Below is a small trained network, with its code and all its weights. Each question gives an input and a class and asks what happens when units are switched off, that is, made to give their printed mean instead of their output.

import numpy as np


def w(rows, s, z=0):
    codes = np.array(rows[::2]) - 128.0
    scale = np.full(codes.shape[1], s)
    scale[-1] = z or s
    return codes * scale


def f(y):
    return np.maximum(y, 0)


def log_softmax(a):
    a = a - a.max(-1, keepdims=True)
    return a - np.log(np.exp(a).sum(-1, keepdims=True))


def net(x, mask):
    res = np.array(x, float).reshape(1, 6) / 4 @ E
    y = f(res @ A[0][:, :-1].T + A[0][:, -1])
    res = res + np.where(mask, y, B[0][:, -1]) @ B[0][:, :-1]
    return log_softmax(res[-1] @ U[:, :-1].T + U[:, -1])


A, B = {}, {}
E = w([
[160,186,150,72],'x0',
[149,48,101,9],'x1',
[254,106,160,61],'x2',
[44,121,142,68],'x3',
[106,218,66,75],'x4',
[150,100,15,134],'x5',
],0.006)
A[0] = w([
[50,106,129,146,144],'N1',
[124,133,91,104,147],'N2',
[147,139,191,156,139],'N3',
[121,167,154,71,152],'N4',
[172,189,168,159,188],'N5',
[79,112,166,172,251],'N6',
[182,151,48,155,159],'N7',
[150,167,138,43,100],'N8',
[1,120,115,106,130],'N9',
[182,120,202,84,10],'N10',
[156,109,238,201,147],'N11',
[129,110,121,148,116],'N12',
[145,75,30,117,102],'N13',
[140,193,151,35,121],'N14',
[137,131,128,112,73],'N15',
[169,132,205,60,113],'N16',
[157,132,157,77,140],'N17',
[78,97,170,145,139],'N18',
[132,184,186,208,104],'N19',
[136,105,111,142,143],'N20',
[163,139,152,65,174],'N21',
[177,130,51,109,193],'N22',
[161,74,162,150,145],'N23',
[135,123,163,128,73],'N24',
[67,161,150,131,131],'N25',
[177,93,57,150,188],'N26',
[109,153,116,133,148],'N27',
[130,148,125,113,119],'N28',
[92,139,105,161,138],'N29',
],0.013,0.0028)
B[0] = w([
[54,155,102,124,202],'N1',
[135,111,145,117,172],'N2',
[178,157,105,140,192],'N3',
[119,134,171,142,187],'N4',
[123,123,151,190,210],'N5',
[114,170,50,129,226],'N6',
[94,45,134,149,217],'N7',
[141,142,208,144,204],'N8',
[4,169,146,112,236],'N9',
[206,70,146,136,195],'N10',
[212,158,52,147,254],'N11',
[119,126,107,125,151],'N12',
[121,112,102,43,226],'N13',
[125,138,222,144,218],'N14',
[123,136,135,133,137],'N15',
[210,84,166,147,220],'N16',
[173,110,173,142,191],'N17',
[93,121,81,136,187],'N18',
[154,197,117,200,229],'N19',
[121,121,103,118,160],'N20',
[156,115,196,138,208],'N21',
[108,60,143,98,225],'N22',
[140,91,82,120,201],'N23',
[156,120,114,137,147],'N24',
[83,172,143,141,189],'N25',
[71,76,100,81,225],'N26',
[122,124,139,147,162],'N27',
[129,132,148,130,145],'N28',
[117,108,111,146,187],'N29',
],0.029,0.0069)
U = w([
[147,201,76,195,59],'0',
[65,136,70,146,254],'1',
[131,140,205,121,232],'2',
[85,74,98,221,91],'3',
[113,97,122,2,57],'4',
[182,110,114,155,54],'5',
[50,179,102,165,80],'6',
],0.0092,0.0013)

Each question gives the input, the list of numbers given to net, and the class t.
The units are the neurons (one row each of A and B). Each row of codes is followed by its name. A weight is (code - 128) times the scale printed after its matrix; where a second scale follows, it is the last column's (A, B and U).
mask holds one flag per neuron, in row order. A switched-off neuron (its flag False) gives its mean, the last column of its row in B, instead of its output. The means were averaged over made-up inputs and are rounded, as every weight is.
A unit's drop is (log p(t) with every unit on - log p(t) with that unit switched off) / (log p(t) with every unit on - log p(t) with every unit switched off).
The circuit of an input: a set's keep is (log p(t) with only the set's units on - log p(t) with every unit switched off) / (log p(t) with every unit on - log p(t) with every unit switched off). Starting from the 12 units with the biggest drops (on a tie, the unit counted first), units are removed one at a time, each time the one whose removal leaves the highest keep (on an exact tie, the one counted first), for as long as the keep stays at least 0.8.
circuit, biggest first: the units of the circuit, biggest drop first
top k neurons: the k neurons with the biggest drops, biggest first
drop of u: that unit's drop, to one decimal
input [5,-6,2,-7,6,0], class 3: circuit, biggest first => (N7)
input [-2,7,-3,-3,-1,-3], class 4: top 2 neurons => (N19; N5)
input [4,8,8,-2,-3,4], class 2: top 3 neurons => (N8; N21; N16)
input [7,6,-6,-7,-5,-2], class 5: circuit, biggest first => (N9; N1)
input [-1,7,-2,4,-8,-8], class 5: circuit, biggest first => (N16; N11)
input [-5,1,-2,4,-6,8], class 4: top 2 neurons => (N13; N19)
input [5,0,6,3,-6,3], class 5: top 2 neurons => (N9; N10)
input [0,2,-2,1,3,-8], class 2: top 2 neurons => (N14; N16)
input [8,3,7,1,-5,-5], class 5: top 3 neurons => (N10; N11; N16)
input [4,-4,-8,2,-5,-1], class 6: top 2 neurons => (N9; N1)
input [-8,-4,4,5,-5,3], class 1: top 2 neurons => (N19; N16)
input [-1,-8,-2,6,1,-5], class 6: top 4 neurons => (N9; N1; N25; N16)
input [-5,-2,4,5,1,7], class 4: drop of N25 => 0.0
input [4,6,-7,-6,-8,-1], class 0: drop of N7 => 0.3
input [8,7,0,-1,-6,5], class 4: circuit, biggest first => (N13)
input [7,1,6,-6,-1,4], class 2: drop of N8 => 0.1
